Each row has two labels, one from each of two sets.
[  2 -22   7   5  -4   4  32  -2  14  19 -20 -35  -1  13  -4  17 -10  15
  -7  -5  -9  30  -2   5   1  64  56 -10  15  -9   7  19  -3   0] -> V + S
[  8 -40  21   4   0  43  35   6   2  10 -42 -40   2  12  -2  15 -11   3
  17  -2 -15  49 -10   5   0  98  48  -9   7  -1  11  38   0   2] -> C + S
[  0 -11   4   6   0  21  25   5   3   8 -30 -26  -3   8  -3  11  -5   5
   0  -2  -6  23  -7   5   3  62  40 -10   9  -1   6  19  -1  -1] -> C + S
[  8 -19   8   4  -1  10  33   0   9  14 -20 -27   6  17  -2  13  -9  12
   7  -1  -3  33  -2  11   0  84  46 -13  10  -3   5  28  -3  -1] -> A + S
[  7 -26   8   6  -2  30  27  -1   7  11 -30 -30  -3  12   0  11 -10   8
  13  -6  -4  47  -4   9  -1  98  48 -14  10  -3  11  29  -5   4] -> L + R
[  1 -24   9   6  -4  16  28  -4   8  13 -19 -25  -3  18  -4  10 -17  10
  13 -10  -1  40   2  11   0  98  46 -12  11  -2   2  26  -4  -1] -> V + R
[  6 -13   7   1   2  26  37   1   2  12 -18 -20  -1  10  -1  11  -6   7
  -1   0  -9  26  -8  15   3  70  42 -12   5   3  11  25  -5  -3] -> A + S
[  2 -10  15   5   1  17  33  -1  -5   9 -31 -26  -7  12   0  17  -9   7
   5  -8   0  46  -4   3   3  47  44 -13   5  -2   2  22  -1  -9] -> A + S
[  7 -23   3   3   0  23  27   4   5   4 -30 -32  -1   8  -1  11  -9   6
   8  -8  -7  37  -6  12   3  84  46 -12   7  -5  10  26  -2   0] -> L + S
[  6 -28  14   3  -6  14  24  -1  11  12 -25 -36   1  19  -5  15 -10   9
   1   1   0  31  -6   2   1  61  49  -6   7  -6   7  28  -3  -3] -> L + S
[ 13 -33  17   0  -6  -8  23  -4  16  16 -10 -28   5  22  -6   1 -10  16
  11   2  -2  14  -1  14  -7  88  42  -5   8  -1   2  29   0  -6] -> V + R
[  8 -22  12   5   0  28  38   5   0  10 -37 -33   0   6  -3  16 -11   7
   6  -4   0  51  -4   0   5  51  38 -10   6  -1   2  23  -1  -1] -> V + S
[  5 -25  16   6  -8  29  26   2  -2  15 -29 -23  -4   8  -1  16 -12   4
  12  -4   1  48  -4   6   2  71  40  -9   9  -2   7  24  -3  -1] -> A + R
[  9 -22   9   7   2  14  30  -4   3  10 -39 -39  -3  14  -3  15  -8  10
   4  -5   3  36  -3   7   2  83  55 -15   9  -6   7  28  -7   1] -> C + S
[ 12 -28  19   5  -2  23  27   0   8   5 -25 -34  -2   6  -1  10 -15   5
   8  -3  -2  44  -4   5  -2  65  51  -8  10  -6   8  27   5  -2] -> L + R
[  8 -24  16   0  -1  19  26   4   3   4 -33 -36  -2   9  -1  10 -11   8
   8  -4  -5  43  -3   8   0  77  48  -8  10  -4   0  29   0  -1] -> L + S
[  7 -21   5   6  -1  29  25   0  -2   2 -40 -27  -1  11   3  10  -9   0
  14  -6  -5  44  -7  11   3  98  37 -13   8   1   4  21  -3   2] -> C + R
[  8 -25   8   3  -1  31  26  -3   3   8 -33 -35  -2  10  -3  16 -12   6
   3  -5  -6  42  -4   7   2  79  49 -11  11  -5   8  30  -3  -1] -> C + S
[  5 -22   5   6  -2  23  25  -2  16   6 -10 -19  -1  11  -5  13 -14   8
   9  -8  -8  42  -3  12  -4  98  46 -11  10  -8   5  29  -5   1] -> M + R
[  3 -17  -1   6  -3  30  42  -2  11  17 -19 -26  -1  17   0  16 -10   5
   0  -4  -2  36  -7  14   5  92  54 -18  11  -2  11  24  -8  -1] -> A + S
[  1 -22   9   5  -3  20  22  -3   5   7 -28 -24  -1   6  -1  15 -12   2
   9 -10   1  52   0  10   2  80  44 -14  12  -6   5  24  -4   0] -> M + R

Each row has two labels, one from each of two sets.
[  7  -1  -3  -3  -4 -12   0  -2   5   2  -1   4  -4  -6  -1   1   6   0
  -4   0   2   1   3  -3   8 -10   0 -17  -5   6   0   3   4   3] -> B + N
[  4  -2  -1  -7  -6   0  -3  -4  -4   0   1   4  -2  -4 -10   2  -1   0
  -2  -3   2  -3   3  -4   4   0   4  -4  18  -2  -4   0   5  -1] -> U + N
[ 6  2 -4 -3  3 -3  4  2  5  2  0  3  0  1 -2  5  0  0  3 -3  1  1 -5  0
 -1 13  5  0 -4  2 -2  1 -3  3] -> B + Z
[ 8 -6  1 -4 -2  1 -1 -4  4 -1 -1  3 -2 -6 -7  5  1 -1  1  1  1 -4 12 -1
  0 -9  3  1 -4 -2  0  0  3  4] -> U + N
[ 7 -1 -3 -6 -3 -3  2 -4 -1  0  1 -1 -2 -4 -3  4 -1  2 -2  1  5  2 -5 -3
  8  2  1 -9 -1  3  2 -1 -1  3] -> B + N
[ 1 -2  1  2 -2 -1  0 -3 -4  0  0  2  1 -3 -2  3 -3  1  4 -4  3 -2  1 -3
  0 -6 -2  4  1  0  1 -1  0  0] -> U + N
[  4  -1   2  -6  -7   2  -2  -2  -3  -7   0  -1  -4  -3   1  -1  -1   1
  -3   4  -2   1   9  -3  -3  -3   1 -12  -3  -3   7   3   2   6] -> Y + H
[ 3  4 -4  0  8  1 -1 -6  7  3 -1  0  3 -7 -6  2 -2 -2  2 -1  4 -1  1  0
 -5 -6  3  2  5  2 -6 -3  0 -3] -> U + X
[ 7 -2 -1 -5 -4 -5 -2 -3  0  0 -1  1 -5 -5 -3  2 -3  1 -2 -3  4 -3  1 -1
 -1 -4  0 -1  1  1 -2 -2  4  1] -> U + N
[ -3   0  -3  -5   0  -4   4   0   9   1  -3   7  -7 -10  -5   1  -1   1
  -8  -5   5  -2   8  -7  11  -7   0 -16  -5  -1   2   5   2   1] -> B + N
[  4   2   0  -6  -2   0   4  -1   4  -4   1   2  -1  -2  -1  -1   0   1
   0   2  -4   2   5  -1  -1   4   2 -10  -5   0   1   5  -2   4] -> Y + H
[  1  -1  -5  -3   0  -2   3   3   8   0   4   2  -3  -3  -3   0   1   0
  -8   1   1   0   1  -7   9  -1   2 -12  -3   1  -1   3   2   0] -> B + N
[  0  -1   3   2  -5  -2  -3   0  -1   1  -1  -2   1  -1  -4   4   2  -4
  -3   3   0  -6   5   4   1 -10  -3   6   3   0   1  -1   8  -2] -> U + H
[ 1  1 -1 -2 -3 -3  1  1  1  0 -1  2 -6 -3  1  2  1  0 -3 -1  3  0  0  1
  2  1  0 -8 -3  0  1  2  1  1] -> B + N
[  3   0   6   0  -3   1  -3  -3  -2  -2   1   2  -6  -2  -6   5  -1  -1
   5   1   2  -2   4   1  -3 -13  -6  -1  -3  -1   1   2   1   2] -> Y + N
[ 3  0 -4  0 -1 -2  3  1  4  1  0  1 -2 -2 -3  5  2 -1  0  1  1 -1 -5 -2
  7  0  6 -6  2  1  8  2 -1  1] -> B + Z
[  9  -1  -2  -2  -3  -5   0  -1   3   0   0   2  -2  -5  -3   0   0   0
  -4   2   2   0  -2  -1   5  -1   0 -11  -6   2   1   0   4   4] -> B + N
